Below are the code and all the weights of a small trained network. Each question names an input and a class and asks about switching units off, where a switched-off unit gives its printed mean instead of its output.

import numpy as np


def w(rows, s, z=0):
    codes = np.array(rows[::2]) - 128.0
    scale = np.full(codes.shape[1], s)
    scale[-1] = z or s
    return codes * scale


def f(y):
    return np.maximum(y, 0)


def log_softmax(a):
    a = a - a.max(-1, keepdims=True)
    return a - np.log(np.exp(a).sum(-1, keepdims=True))


def net(x, mask):
    res = np.array(x, float).reshape(1, 6) / 4 @ E
    y = f(res @ A[0][:, :-1].T + A[0][:, -1])
    res = res + np.where(mask, y, B[0][:, -1]) @ B[0][:, :-1]
    return log_softmax(res[-1] @ U[:, :-1].T + U[:, -1])


A, B = {}, {}
E = w([
[179,150,102,208,28,113,207,216,162],'x0',
[67,172,168,133,100,210,159,61,210],'x1',
[179,160,91,114,175,254,67,169,89],'x2',
[85,146,116,80,63,59,90,129,141],'x3',
[107,99,63,87,131,118,69,184,189],'x4',
[194,201,90,195,147,90,67,56,113],'x5',
],0.0097)
A[0] = w([
[70,8,157,51,122,174,178,175,125,179],'n0',
[96,81,145,110,90,73,116,66,121,185],'n1',
[132,120,167,170,125,146,204,100,111,28],'n2',
[115,121,141,254,128,118,123,81,153,253],'n3',
[177,148,90,127,197,182,95,154,112,124],'n4',
[116,107,95,81,78,42,48,141,110,140],'n5',
[170,195,123,195,128,75,119,81,115,102],'n6',
[197,50,103,152,159,111,162,79,114,119],'n7',
[42,104,136,71,159,200,96,64,190,138],'n8',
[194,132,56,122,131,163,84,149,59,51],'n9',
[129,153,163,169,80,182,141,163,153,211],'n10',
[72,129,133,86,151,162,111,98,199,155],'n11',
[118,118,184,178,131,158,240,144,63,162],'n12',
[129,157,99,140,98,185,131,133,163,72],'n13',
[213,170,56,151,146,168,120,173,123,112],'n14',
],0.0089,0.0038)
B[0] = w([
[115,48,134,2,81,108,210,130,90,247],'n0',
[225,144,78,114,77,119,133,148,111,202],'n1',
[123,74,185,64,140,99,157,132,127,175],'n2',
[147,120,104,109,126,102,145,99,168,210],'n3',
[82,157,146,195,163,93,134,130,91,226],'n4',
[103,97,177,141,133,37,196,210,68,204],'n5',
[107,101,143,98,80,138,136,155,146,202],'n6',
[125,151,62,137,160,151,94,102,138,175],'n7',
[177,149,50,84,99,162,167,128,173,252],'n8',
[163,145,160,179,117,87,101,155,67,206],'n9',
[187,114,76,74,109,138,124,131,158,207],'n10',
[187,153,82,132,117,166,129,117,190,211],'n11',
[127,50,108,50,83,126,196,170,84,222],'n12',
[160,140,90,104,74,199,110,128,153,168],'n13',
[98,176,165,167,113,161,101,109,128,213],'n14',
],0.0099,0.011)
U = w([
[178,186,133,181,109,125,177,124,111,191],'0',
[153,110,85,115,120,190,130,86,229,156],'1',
[103,4,179,78,129,68,215,121,73,112],'2',
[88,137,178,201,201,87,50,82,73,4],'3',
],0.011,0.0033)

Each question gives the input, the list of numbers given to net, and the class t.
The units are the neurons (one row each of A and B). Each row of codes is followed by its name. A weight is (code - 128) times the scale printed after its matrix; where a second scale follows, it is the last column's (A, B and U).
mask holds one flag per neuron, in row order. A switched-off neuron (its flag False) gives its mean, the last column of its row in B, instead of its output. The means were averaged over made-up inputs and are rounded, as every weight is.
A unit's drop is (log p(t) with every unit on - log p(t) with that unit switched off) / (log p(t) with every unit on - log p(t) with every unit switched off).
The circuit of an input: a set's keep is (log p(t) with only the set's units on - log p(t) with every unit switched off) / (log p(t) with every unit on - log p(t) with every unit switched off). Starting from the 12 units with the biggest drops (on a tie, the unit counted first), units are removed one at a time, each time the one whose removal leaves the highest keep (on an exact tie, the one counted first), for as long as the keep stays at least 0.8.
circuit, biggest first: the units of the circuit, biggest drop first
k most important neurons: the k neurons with the biggest drops, biggest first
drop of u: that unit's drop, to one decimal
input [3,-1,1,7,8,7], class 2: circuit, biggest first : (n5)
input [7,4,5,2,-4,4], class 1: circuit, biggest first : (n10; n5)
input [-2,1,3,5,-3,2], class 0: 2 most important neurons : (n0; n12)
input [3,6,7,5,-5,7], class 1: 2 most important neurons : (n5; n13)
input [4,-1,-2,-3,3,0], class 1: 2 most important neurons : (n5; n0)
input [4,8,-3,-3,-8,8], class 2: 2 most important neurons : (n2; n12)
input [3,2,5,-8,5,4], class 0: 2 most important neurons : (n13; n10)
input [-1,2,-5,1,6,5], class 0: 3 most important neurons : (n0; n12; n5)
input [-6,-2,-5,-2,-5,8], class 1: 2 most important neurons : (n0; n7)
input [1,-5,8,8,-8,8], class 3: drop of n12 : 0.0
input [-5,-1,-4,-5,3,4], class 1: drop of n0 : 0.1
input [6,-3,6,8,8,2], class 3: drop of n8 : 0.2
